Below are the code and all the weights of a small trained network. Each question names an input and a class and asks about switching units off, where a switched-off unit gives its printed mean instead of its output.

import numpy as np


def w(rows, s, z=0):
    codes = np.array(rows[::2]) - 128.0
    scale = np.full(codes.shape[1], s)
    scale[-1] = z or s
    return codes * scale


def norm(h):
    return h / np.sqrt((h * h).mean(-1, keepdims=True) + 1e-5)


def f(y):
    return y / 2 * (1 + np.tanh(0.7978845608 * (y + 0.044715 * y**3)))


def log_softmax(a):
    a = a - a.max(-1, keepdims=True)
    return a - np.log(np.exp(a).sum(-1, keepdims=True))


def net(x, mask):
    res = np.array(x, float).reshape(1, 3) / 4 @ E
    u = 0
    for l in range(4):
        y = f(norm(res) @ A[l][:, :-1].T + A[l][:, -1])
        res = res + np.where(mask[u : u + 5], y, B[l][:, -1]) @ B[l][:, :-1]
        u += 5
    return log_softmax(norm(res)[-1] @ U[:, :-1].T + U[:, -1])


A, B = {}, {}
E = w([
[207,216,4,57],'x0',
[70,236,43,113],'x1',
[93,130,100,92],'x2',
],0.0045)
A[0] = w([
[114,84,98,183,118],'0.n0',
[207,39,170,41,255],'0.n1',
[79,131,49,183,112],'0.n2',
[29,218,243,177,20],'0.n3',
[254,85,59,68,153],'0.n4',
],0.0067,0.0031)
B[0] = w([
[157,188,129,65,133],'0.n0',
[130,84,63,61,255],'0.n1',
[109,163,108,211,143],'0.n2',
[143,236,111,77,180],'0.n3',
[212,121,32,255,225],'0.n4',
],0.0076,0.0048)
A[1] = w([
[121,15,155,2,126],'1.n0',
[108,139,95,107,65],'1.n1',
[106,227,134,145,179],'1.n2',
[39,160,142,91,10],'1.n3',
[125,98,157,182,60],'1.n4',
],0.0085,0.0013)
B[1] = w([
[83,245,130,33,254],'1.n0',
[203,149,109,135,135],'1.n1',
[76,109,150,227,204],'1.n2',
[149,116,250,107,159],'1.n3',
[205,254,39,43,122],'1.n4',
],0.0054,0.0053)
A[2] = w([
[159,154,181,176,130],'2.n0',
[95,103,94,201,168],'2.n1',
[118,178,45,110,153],'2.n2',
[126,145,191,2,3],'2.n3',
[152,67,74,134,84],'2.n4',
],0.013,0.0023)
B[2] = w([
[12,182,99,117,147],'2.n0',
[172,78,229,63,192],'2.n1',
[146,104,254,216,211],'2.n2',
[191,211,133,5,255],'2.n3',
[178,31,26,63,181],'2.n4',
],0.0054,0.0075)
A[3] = w([
[193,179,107,248,108],'3.n0',
[80,206,179,136,89],'3.n1',
[100,100,133,106,44],'3.n2',
[36,157,123,97,251],'3.n3',
[81,111,137,220,79],'3.n4',
],0.012,0.0022)
B[3] = w([
[18,119,221,77,252],'3.n0',
[172,103,28,169,253],'3.n1',
[169,135,233,158,113],'3.n2',
[112,207,50,226,232],'3.n3',
[143,63,184,2,192],'3.n4',
],0.0067,0.0056)
U = w([
[163,197,117,29,128],'0',
[55,185,76,255,182],'1',
[244,42,49,165,2],'2',
[56,77,231,139,150],'3',
],0.014,0.00073)

Each question gives the input, the list of numbers given to net, and the class t.
The units are the neurons (one row each of A and B). Each row of codes is followed by its name. A weight is (code - 128) times the scale printed after its matrix; where a second scale follows, it is the last column's (A, B and U).
mask holds one flag per neuron, layer by layer. A switched-off neuron (its flag False) gives its mean, the last column of its row in B, instead of its output. The means were averaged over made-up inputs and are rounded, as every weight is.
A unit's drop is (log p(t) with every unit on - log p(t) with that unit switched off) / (log p(t) with every unit on - log p(t) with every unit switched off).
The circuit of an input: a set's keep is (log p(t) with only the set's units on - log p(t) with every unit switched off) / (log p(t) with every unit on - log p(t) with every unit switched off). Starting from the 12 units with the biggest drops (on a tie, the unit counted first), units are removed one at a time, each time the one whose removal leaves the highest keep (on an exact tie, the one counted first), for as long as the keep stays at least 0.8.
circuit, biggest first: the units of the circuit, biggest drop first
top k neurons: the k neurons with the biggest drops, biggest first
k most important neurons of layer l: the k neurons of layer l with the biggest drops, biggest first
drop of u: that unit's drop, to one decimal
input [4,-6,3], class 2: circuit, biggest first => 0.n4
input [0,7,-3], class 1: top 2 neurons => 0.n1; 0.n4
input [4,2,8], class 3: top 2 neurons => 2.n2; 0.n1
input [3,1,-4], class 3: top 2 neurons => 3.n0; 0.n1
input [-1,3,7], class 1: top 2 neurons => 0.n4; 2.n2
input [-4,1,1], class 1: 2 most important neurons of layer 0 => 0.n1; 0.n3
input [7,4,3], class 3: top 2 neurons => 3.n0; 2.n2
input [3,0,-1], class 2: 2 most important neurons of layer 1 => 1.n0; 1.n2
input [-6,1,-3], class 1: top 2 neurons => 0.n1; 0.n3
input [1,-1,7], class 2: drop of 1.n0 => 0.4
input [-5,-1,6], class 0: drop of 2.n3 => 0.1
input [-1,3,-1], class 1: drop of 0.n4 => 1.1
